Here is a tiny trained network, its code and every weight. The questions are about switching its units off for an input and a class, where a switched-off unit gives its printed mean instead of its output.

import numpy as np


def w(rows, s, z=0):
    codes = np.array(rows[::2]) - 128.0
    scale = np.full(codes.shape[1], s)
    scale[-1] = z or s
    return codes * scale


def f(y):
    return np.maximum(y, 0)


def log_softmax(a):
    a = a - a.max(-1, keepdims=True)
    return a - np.log(np.exp(a).sum(-1, keepdims=True))


def net(x, mask):
    res = np.array(x, float).reshape(1, 8) / 4 @ E
    y = f(res @ A[0][:, :-1].T + A[0][:, -1])
    res = res + np.where(mask, y, B[0][:, -1]) @ B[0][:, :-1]
    return log_softmax(res[-1] @ U[:, :-1].T + U[:, -1])


A, B = {}, {}
E = w([
[172,177,190,184,218,41,148,197,139,143,104,28],'x0',
[129,123,78,248,68,62,74,188,155,111,202,121],'x1',
[75,162,242,146,105,192,131,95,253,180,212,86],'x2',
[182,186,188,173,78,170,51,33,38,69,103,100],'x3',
[87,209,117,100,39,146,94,210,168,158,29,97],'x4',
[168,68,146,111,99,156,132,171,114,136,125,121],'x5',
[173,59,153,115,72,103,155,131,137,108,103,161],'x6',
[151,111,96,156,168,212,167,170,197,2,99,114],'x7',
],0.0089)
A[0] = w([
[92,82,102,173,129,141,178,156,169,182,156,119,107],'N1',
[168,110,66,156,146,112,99,155,50,125,107,151,76],'N2',
[161,165,135,153,89,138,80,113,93,86,65,81,154],'N3',
[155,145,182,159,171,83,131,177,134,135,75,94,99],'N4',
[138,111,62,171,76,79,113,195,156,139,198,93,147],'N5',
[117,112,97,90,170,123,212,147,156,173,143,159,9],'N6',
[173,156,177,170,175,69,201,170,128,148,118,70,99],'N7',
[179,131,140,174,93,137,121,60,123,129,94,67,112],'N8',
[154,108,145,147,202,200,118,161,115,91,152,151,118],'N9',
[51,105,131,80,142,98,111,190,174,132,170,155,38],'N10',
[121,128,114,106,144,113,157,150,128,193,165,148,104],'N11',
[147,139,55,92,139,130,127,155,96,80,105,131,83],'N12',
[139,154,26,111,140,91,162,151,80,113,75,126,64],'N13',
[154,78,145,130,217,129,130,66,96,101,226,194,163],'N14',
[106,133,84,150,159,159,124,169,56,125,130,153,151],'N15',
[117,146,130,106,162,154,196,133,146,36,79,129,131],'N16',
[140,119,70,145,66,140,114,87,120,157,146,208,165],'N17',
[81,111,52,110,146,99,152,139,184,151,65,110,52],'N18',
[108,95,135,119,107,61,91,97,97,225,134,117,178],'N19',
[92,105,122,138,111,177,108,108,148,147,135,200,29],'N20',
[141,139,113,172,84,120,69,121,114,89,175,109,195],'N21',
[98,176,122,81,55,100,82,173,163,127,24,86,166],'N22',
[95,131,79,128,108,204,137,76,161,101,118,199,144],'N23',
[103,124,124,183,126,122,144,154,158,50,148,133,220],'N24',
[136,148,188,2,197,166,200,101,129,135,56,116,129],'N25',
[179,160,158,173,150,142,144,158,182,142,70,103,102],'N26',
[157,154,191,162,137,177,104,89,99,100,123,144,103],'N27',
[118,139,188,122,110,123,121,82,176,170,127,109,47],'N28',
[105,126,100,197,103,115,163,148,124,148,123,151,99],'N29',
[113,142,149,155,111,190,165,117,192,199,172,127,67],'N30',
[142,147,200,133,132,166,179,131,193,151,183,143,48],'N31',
[105,144,159,84,111,76,120,115,82,165,147,144,171],'N32',
[143,134,180,172,109,122,131,145,151,123,154,101,52],'N33',
[168,104,159,186,193,115,171,106,99,136,150,103,166],'N34',
[139,180,136,133,140,117,80,84,130,102,144,88,50],'N35',
[144,69,144,157,147,74,139,91,99,117,183,117,201],'N36',
[123,158,177,177,112,176,178,100,192,126,147,128,25],'N37',
[127,95,127,163,75,95,114,141,136,106,134,162,249],'N38',
[137,112,88,116,137,114,112,130,130,153,115,157,5],'N39',
[115,118,67,115,145,130,182,141,174,166,122,142,33],'N40',
[89,125,197,58,125,125,198,89,102,143,83,186,214],'N41',
[166,124,98,88,179,132,128,121,104,141,88,147,117],'N42',
[192,131,59,94,151,40,120,101,109,120,113,171,119],'N43',
[108,121,202,141,131,157,115,117,181,148,160,165,69],'N44',
[95,86,54,113,92,210,91,139,105,149,184,154,118],'N45',
[138,137,158,155,89,155,102,67,70,131,127,110,38],'N46',
[105,81,90,118,162,99,200,130,139,151,147,107,30],'N47',
[120,113,99,140,133,171,144,129,187,43,101,80,251],'N48',
],0.01,0.0018)
B[0] = w([
[206,163,101,115,97,149,150,86,117,63,109,109,200],'N1',
[73,75,130,208,80,157,164,128,130,98,137,26,210],'N2',
[128,95,72,72,86,166,142,67,186,151,90,170,222],'N3',
[87,91,193,91,198,49,132,100,134,211,76,116,223],'N4',
[159,206,117,127,165,174,242,115,168,182,143,150,229],'N5',
[209,104,73,68,123,179,156,85,134,86,84,133,196],'N6',
[66,39,157,110,168,66,170,137,92,182,57,208,248],'N7',
[184,106,68,83,143,153,106,105,120,141,100,122,195],'N8',
[167,145,145,91,131,119,88,176,154,112,114,148,189],'N9',
[93,145,82,81,148,126,169,78,114,74,80,127,199],'N10',
[201,140,78,122,129,123,92,106,119,50,94,126,184],'N11',
[105,84,106,183,128,80,113,118,129,83,173,87,192],'N12',
[105,91,164,207,68,125,133,107,127,91,143,76,210],'N13',
[48,128,102,37,63,178,117,184,174,118,230,199,246],'N14',
[145,72,128,182,97,137,134,132,115,147,151,118,178],'N15',
[180,144,177,129,194,138,100,185,116,80,152,121,205],'N16',
[107,113,166,138,200,138,119,128,96,187,116,125,213],'N17',
[121,120,42,78,82,174,99,118,164,112,92,109,191],'N18',
[253,160,112,171,149,81,63,231,52,49,101,203,226],'N19',
[77,51,174,166,172,104,152,88,40,150,80,146,187],'N20',
[165,215,85,82,202,194,203,65,124,135,133,103,204],'N21',
[17,133,118,47,60,166,64,181,200,132,245,198,242],'N22',
[93,125,185,126,214,17,116,103,65,167,132,161,221],'N23',
[171,205,152,134,136,95,129,148,64,111,160,162,199],'N24',
[155,252,149,179,102,149,232,138,90,222,181,99,235],'N25',
[101,107,139,118,157,117,80,131,127,160,109,132,203],'N26',
[180,109,37,42,120,141,177,59,177,89,74,121,206],'N27',
[129,109,147,152,76,151,115,138,84,82,125,80,194],'N28',
[142,193,109,141,122,198,188,103,107,145,149,123,167],'N29',
[117,59,119,162,109,137,94,154,120,110,124,96,212],'N30',
[130,72,136,195,59,113,129,130,155,72,125,133,213],'N31',
[177,153,128,137,143,113,104,238,58,20,125,143,198],'N32',
[121,83,147,171,134,156,174,131,130,177,106,107,181],'N33',
[50,125,150,94,89,115,98,138,146,178,120,188,212],'N34',
[124,135,126,110,128,130,111,86,110,113,131,94,182],'N35',
[123,138,175,86,58,166,132,166,162,138,154,200,210],'N36',
[104,76,132,204,59,163,121,151,105,68,117,95,202],'N37',
[136,159,134,144,159,176,163,115,101,170,158,176,186],'N38',
[156,90,179,164,155,123,128,87,141,93,105,112,152],'N39',
[152,113,42,97,138,149,122,106,105,90,59,139,182],'N40',
[172,140,109,166,147,153,154,150,100,187,161,164,205],'N41',
[106,129,158,169,73,160,168,135,109,123,193,68,176],'N42',
[125,109,145,169,92,107,114,119,158,127,153,77,204],'N43',
[109,56,137,238,118,119,176,116,85,92,185,85,197],'N44',
[87,99,180,123,198,81,127,92,56,206,105,215,219],'N45',
[181,98,107,79,156,143,140,109,139,81,60,106,203],'N46',
[122,103,64,82,99,145,130,103,170,108,74,146,188],'N47',
[178,182,169,153,178,114,50,229,105,110,93,187,221],'N48',
],0.0057,0.013)
U = w([
[114,50,121,217,64,136,155,116,131,68,156,31,47],'0',
[198,118,55,16,117,162,176,51,158,74,47,110,28],'1',
[71,78,162,101,211,62,145,106,109,202,83,167,116],'2',
[66,148,115,18,58,157,94,180,190,133,237,173,170],'3',
[200,235,109,158,141,169,240,120,138,192,178,105,253],'4',
[255,177,126,145,170,94,34,225,102,48,133,157,120],'5',
],0.0085,0.0018)

Each question gives the input, the list of numbers given to net, and the class t.
The units are the neurons (one row each of A and B). Each row of codes is followed by its name. A weight is (code - 128) times the scale printed after its matrix; where a second scale follows, it is the last column's (A, B and U).
mask holds one flag per neuron, in row order. A switched-off neuron (its flag False) gives its mean, the last column of its row in B, instead of its output. The means were averaged over made-up inputs and are rounded, as every weight is.
A unit's drop is (log p(t) with every unit on - log p(t) with that unit switched off) / (log p(t) with every unit on - log p(t) with every unit switched off).
The circuit of an input: a set's keep is (log p(t) with only the set's units on - log p(t) with every unit switched off) / (log p(t) with every unit on - log p(t) with every unit switched off). Starting from the 12 units with the biggest drops (on a tie, the unit counted first), units are removed one at a time, each time the one whose removal leaves the highest keep (on an exact tie, the one counted first), for as long as the keep stays at least 0.8.
units of the circuit, in order: the units of the circuit, biggest drop first
top k neurons: the k neurons with the biggest drops, biggest first
drop of u: that unit's drop, to one decimal
input [-1,8,-8,-5,4,8,7,-2], class 0: top neuron : (N2)
input [3,-7,6,-3,7,-8,-1,6], class 3: top 2 neurons : (N22; N19)
input [6,-1,-5,-2,-7,-5,4,-1], class 3: units of the circuit, in order : (N14; N36)
input [5,4,-6,1,2,5,-4,-3], class 0: top 2 neurons : (N2; N13)
input [5,3,-4,4,4,-5,-1,1], class 2: units of the circuit, in order : (N4; N7)
input [3,-8,-2,-8,5,3,1,-4], class 1: top 2 neurons : (N6; N18)
input [2,-7,3,4,-7,7,8,-8], class 5: top 4 neurons : (N19; N32; N22; N5)
input [-2,4,-1,4,-2,-6,1,-7], class 5: top 2 neurons : (N19; N32)
input [-1,1,-4,-3,-8,-1,-8,8], class 3: top 4 neurons : (N14; N19; N34; N32)
input [3,7,6,-2,-6,-6,2,5], class 4: top 4 neurons : (N5; N22; N24; N21)
input [-8,4,6,5,5,6,-2,4], class 2: units of the circuit, in order : (N45; N23)
input [1,6,5,0,3,-1,-8,-3], class 4: top 4 neurons : (N5; N21; N2; N13)
input [-5,1,-5,1,-4,2,1,2], class 0: top 2 neurons : (N2; N7)
input [-8,-7,2,-5,-7,1,-3,6], class 2: units of the circuit, in order : (N23)
input [-6,4,5,4,-1,-3,3,0], class 2: top 2 neurons : (N23; N45)
input [7,-8,4,-7,6,-5,5,-8], class 4: top 3 neurons : (N25; N41; N48)
input [-8,8,-7,2,0,-7,-7,-7], class 2: top 2 neurons : (N45; N17)
input [-6,7,-1,-1,4,-2,-1,3], class 4: top 2 neurons : (N5; N7)
input [-5,0,-1,1,-8,-1,1,-6], class 3: top 2 neurons : (N14; N36)
input [4,1,-5,-3,-7,0,-6,-6], class 3: units of the circuit, in order : (N14)
input [4,6,0,6,-7,-6,2,1], class 3: drop of N34 : 0.3
input [-6,-6,5,2,-5,6,7,2], class 2: drop of N45 : 0.3
input [7,8,-2,2,-8,-5,-1,-8], class 3: drop of N20 : 0.1
input [8,-3,-2,4,6,6,-4,4], class 2: drop of N4 : 0.2
